Below are the code and all the weights of a small trained network. Each question names an input and a target symbol and asks about switching units off, where a switched-off unit gives its printed mean instead of its output.

import numpy as np


def w(rows, s, z=0):
    codes = np.array(rows[::2]) - 128.0
    scale = np.full(codes.shape[1], s)
    scale[-1] = z or s
    return codes * scale


def norm(h):
    return h / np.sqrt((h * h).mean(-1, keepdims=True) + 1e-5)


def f(y):
    return y / 2 * (1 + np.tanh(0.7978845608 * (y + 0.044715 * y**3)))


def softmax(a):
    e = np.exp(a - a.max(-1, keepdims=True))
    return e / e.sum(-1, keepdims=True)


def log_softmax(a):
    a = a - a.max(-1, keepdims=True)
    return a - np.log(np.exp(a).sum(-1, keepdims=True))


def net(x, mask):
    ids = ['αβγδεζηθλπσφψ'.index(c) for c in x.split()]
    T = len(ids)
    res = E[ids] + P[:T]
    u = 0
    for l in range(2):
        q, k, v = (norm(res) @ M[l].T for M in (Q, K, V))
        z = softmax(np.where(np.tri(T) > 0, q @ k.T / 2**0.5, -1e9)) @ v
        res = res + np.where(mask[u], z, O[l][:, -1]) @ O[l][:, :-1]
        u += 1
        y = f(norm(res) @ A[l][:, :-1].T + A[l][:, -1])
        res = res + np.where(mask[u : u + 4], y, B[l][:, -1]) @ B[l][:, :-1]
        u += 4
    return log_softmax(norm(res)[-1] @ U[:, :-1].T + U[:, -1])


Q, K, V, O, A, B = {}, {}, {}, {}, {}, {}
E = w([
[190,175,133,185,127,44,152,133,111],'α',
[154,74,169,173,198,64,127,173,117],'β',
[187,29,62,200,163,110,172,106,141],'γ',
[76,2,78,166,148,226,106,232,179],'δ',
[202,124,154,47,37,84,53,95,37],'ε',
[175,121,142,138,172,165,158,140,225],'ζ',
[198,91,41,197,195,96,78,174,210],'η',
[144,150,78,230,143,195,105,170,144],'θ',
[183,101,232,203,148,39,155,99,227],'λ',
[122,25,91,122,149,98,200,215,201],'π',
[237,129,139,234,163,57,78,94,217],'σ',
[92,168,138,167,141,102,99,247,137],'φ',
[68,79,59,255,113,107,136,145,141],'ψ',
],0.0049)
P = w([
[44,133,154,9,209,209,2,71,139],'0',
[112,49,173,133,84,186,39,195,131],'1',
[134,65,161,159,98,154,81,225,145],'2',
[129,62,154,176,101,134,116,224,149],'3',
[127,59,151,188,100,128,135,209,143],'4',
[124,82,147,201,108,111,154,209,137],'5',
[126,53,140,213,98,116,176,220,129],'6',
[128,50,140,216,88,111,195,227,131],'7',
[130,36,144,221,83,112,211,232,121],'8',
[127,32,142,231,72,104,218,222,117],'9',
],0.0027)
Q[0] = w([
[77,162,75,121,217,182,165,51,152],'L0H0',
[59,219,149,3,197,125,91,5,126],'L0H0',
],0.0038)
K[0] = w([
[135,132,142,253,124,84,173,178,130],'L0H0',
[181,89,97,215,46,106,202,243,136],'L0H0',
],0.0044)
V[0] = w([
[84,203,141,196,230,88,203,170,172],'L0H0',
[75,235,239,105,142,107,3,184,94],'L0H0',
],0.0026)
O[0] = w([
[162,45,83,26,70,92,13,94,151,2],'L0H0',
[119,127,24,129,75,99,182,119,254,209],'L0H0',
],0.0043,0.0045)
A[0] = w([
[166,161,144,175,139,60,165,111,103,102],'L0N0',
[96,166,88,129,129,73,129,117,115,212],'L0N1',
[123,74,150,122,157,125,139,116,130,137],'L0N2',
[137,96,160,2,103,201,47,66,124,7],'L0N3',
],0.0064,0.0015)
B[0] = w([
[112,85,123,145,110,186,142,177,129,254],'L0N0',
[156,76,122,93,100,141,152,136,135,143],'L0N1',
[84,163,159,170,150,126,138,164,112,134],'L0N2',
[168,150,151,105,1,120,89,161,56,143],'L0N3',
],0.0074,0.0037)
Q[1] = w([
[47,231,134,45,149,117,219,11,26],'L1H0',
[121,229,105,59,169,67,2,88,163],'L1H0',
],0.0049)
K[1] = w([
[131,124,141,253,195,154,153,211,176],'L1H0',
[163,97,117,206,77,112,197,193,116],'L1H0',
],0.0062)
V[1] = w([
[66,125,253,36,145,14,171,126,102],'L1H0',
[6,84,103,110,90,183,135,241,114],'L1H0',
],0.004)
O[1] = w([
[214,121,73,206,135,60,99,168,143,160],'L1H0',
[86,253,31,103,177,92,189,130,69,247],'L1H0',
],0.0064,0.0013)
A[1] = w([
[20,227,141,102,200,205,202,97,85,2],'L1N0',
[107,11,135,117,41,115,93,117,253,12],'L1N1',
[154,93,153,140,132,115,177,185,77,216],'L1N2',
[109,38,87,206,229,120,174,170,194,179],'L1N3',
],0.0043,0.0027)
B[1] = w([
[255,123,138,164,103,136,104,47,152,135],'L1N0',
[80,184,122,193,137,105,164,111,65,149],'L1N1',
[127,120,133,107,175,121,134,87,130,218],'L1N2',
[149,139,145,69,102,132,94,92,91,254],'L1N3',
],0.0074,0.0066)
U = w([
[132,123,226,136,226,115,87,153,43,99],'α',
[165,83,126,152,134,170,196,214,191,123],'β',
[188,87,185,203,98,79,48,132,176,28],'γ',
[92,104,251,166,117,107,100,119,200,103],'δ',
[78,230,109,130,181,51,120,218,97,74],'ε',
[146,138,188,52,111,173,133,51,223,220],'ζ',
[186,87,66,98,140,31,58,167,192,143],'η',
[37,78,145,81,147,190,80,141,145,230],'θ',
[61,121,89,1,137,61,165,126,209,197],'λ',
[161,147,159,55,34,111,98,144,32,211],'π',
[169,74,84,118,160,136,142,31,100,5],'σ',
[1,138,123,197,86,65,127,70,115,149],'φ',
[136,235,83,166,141,192,124,107,94,81],'ψ',
],0.0077,0.0025)

Each question gives the input, a string of symbols that net reads in full, and the target symbol t.
The units are the heads (2 rows each of Q, K, V and O) and the neurons (one row each of A and B). Each row of codes is followed by its name. A weight is (code - 128) times the scale printed after its matrix; where a second scale follows, it is the last column's (O, A, B and U).
mask holds one flag per unit, layer by layer, with each layer's heads first. A switched-off unit (its flag False) gives its mean, the last column of its rows in O or B, instead of its output. The means were averaged over made-up inputs and are rounded, as every weight is.
A unit's drop is (log p(t) with every unit on - log p(t) with that unit switched off) / (log p(t) with every unit on - log p(t) with every unit switched off).
The circuit of an input: a set's keep is (log p(t) with only the set's units on - log p(t) with every unit switched off) / (log p(t) with every unit on - log p(t) with every unit switched off). Starting from all 10 units, units are removed one at a time, each time the one whose removal leaves the highest keep (on an exact tie, the one counted first), for as long as the keep stays at least 0.8.
circuit, biggest first: the units of the circuit, biggest drop first
unit that matters most: the unit with the biggest drop
k most important neurons: the k neurons with the biggest drops, biggest first
top k neurons in layer l: the k neurons of layer l with the biggest drops, biggest first
input ε γ θ π, target λ: top 2 neurons in layer 1	[L1N3 L1N0]
input β σ σ, target η: circuit, biggest first	[L0H0]
input η ψ γ α φ, target θ: circuit, biggest first	[L0H0 L1H0]
input λ β π, target γ: circuit, biggest first	[L1H0 L0H0 L0N0]
input θ β α ε ε γ α γ γ, target ζ: circuit, biggest first	[L1H0 L1N0 L0N0 L0H0]
input α θ δ, target φ: circuit, biggest first	[L0H0 L1N1 L0N0]
input θ α α α, target ζ: circuit, biggest first	[L1H0 L1N0]
input α α θ ε δ ε ψ φ, target φ: circuit, biggest first	[L0H0 L1N1 L1H0 L0N0]
input α θ δ ε ε α, target φ: circuit, biggest first	[L1N1 L0H0 L1H0 L0N0]
input α α α φ α γ δ θ γ β, target φ: circuit, biggest first	[L1N1 L0H0 L1H0]
input γ γ ε ε δ, target α: circuit, biggest first	[L0H0 L0N0]
input δ η α γ η π ε ε ζ ψ, target ψ: circuit, biggest first	[L1H0 L1N0]
input σ δ ζ α ζ θ φ, target δ: circuit, biggest first	[L1H0 L0N0 L0H0]
input η α η, target θ: circuit, biggest first	[L1H0]
input α ε ε α α, target φ: circuit, biggest first	[L0H0 L1N1 L1H0 L0N0]
input ε ε ε φ ζ, target ζ: 2 most important neurons	[L1N3 L0N3]
input η π β ε ε β ε ε ψ δ, target θ: 2 most important neurons	[L1N3 L0N0]
input β λ α γ γ, target η: 2 most important neurons	[L0N0 L0N2]
input γ σ ε α β ε ε ε α ζ, target α: top 3 neurons in layer 0	[L0N0 L0N2 L0N1]
input β α ε φ ε η, target η: 3 most important neurons	[L0N0 L0N3 L1N3]
input δ ε ε, target ψ: 2 most important neurons	[L1N3 L0N3]
input β ε ε γ, target η: unit that matters most	L0H0
input β φ λ, target η: top 2 neurons in layer 0	[L0N0 L0N2]
input δ ε θ π, target λ: top 2 neurons in layer 0	[L0N0 L0N2]
input γ φ ε ε λ β η α γ, target α: top 3 neurons in layer 0	[L0N2 L0N0 L0N1]
input θ β γ ε π ε θ, target ζ: top 3 neurons in layer 0	[L0N0 L0N3 L0N2]
input ζ α γ, target π: unit that matters most	L1N3
input β ε ε, target η: 3 most important neurons	[L0N0 L0N3 L1N3]
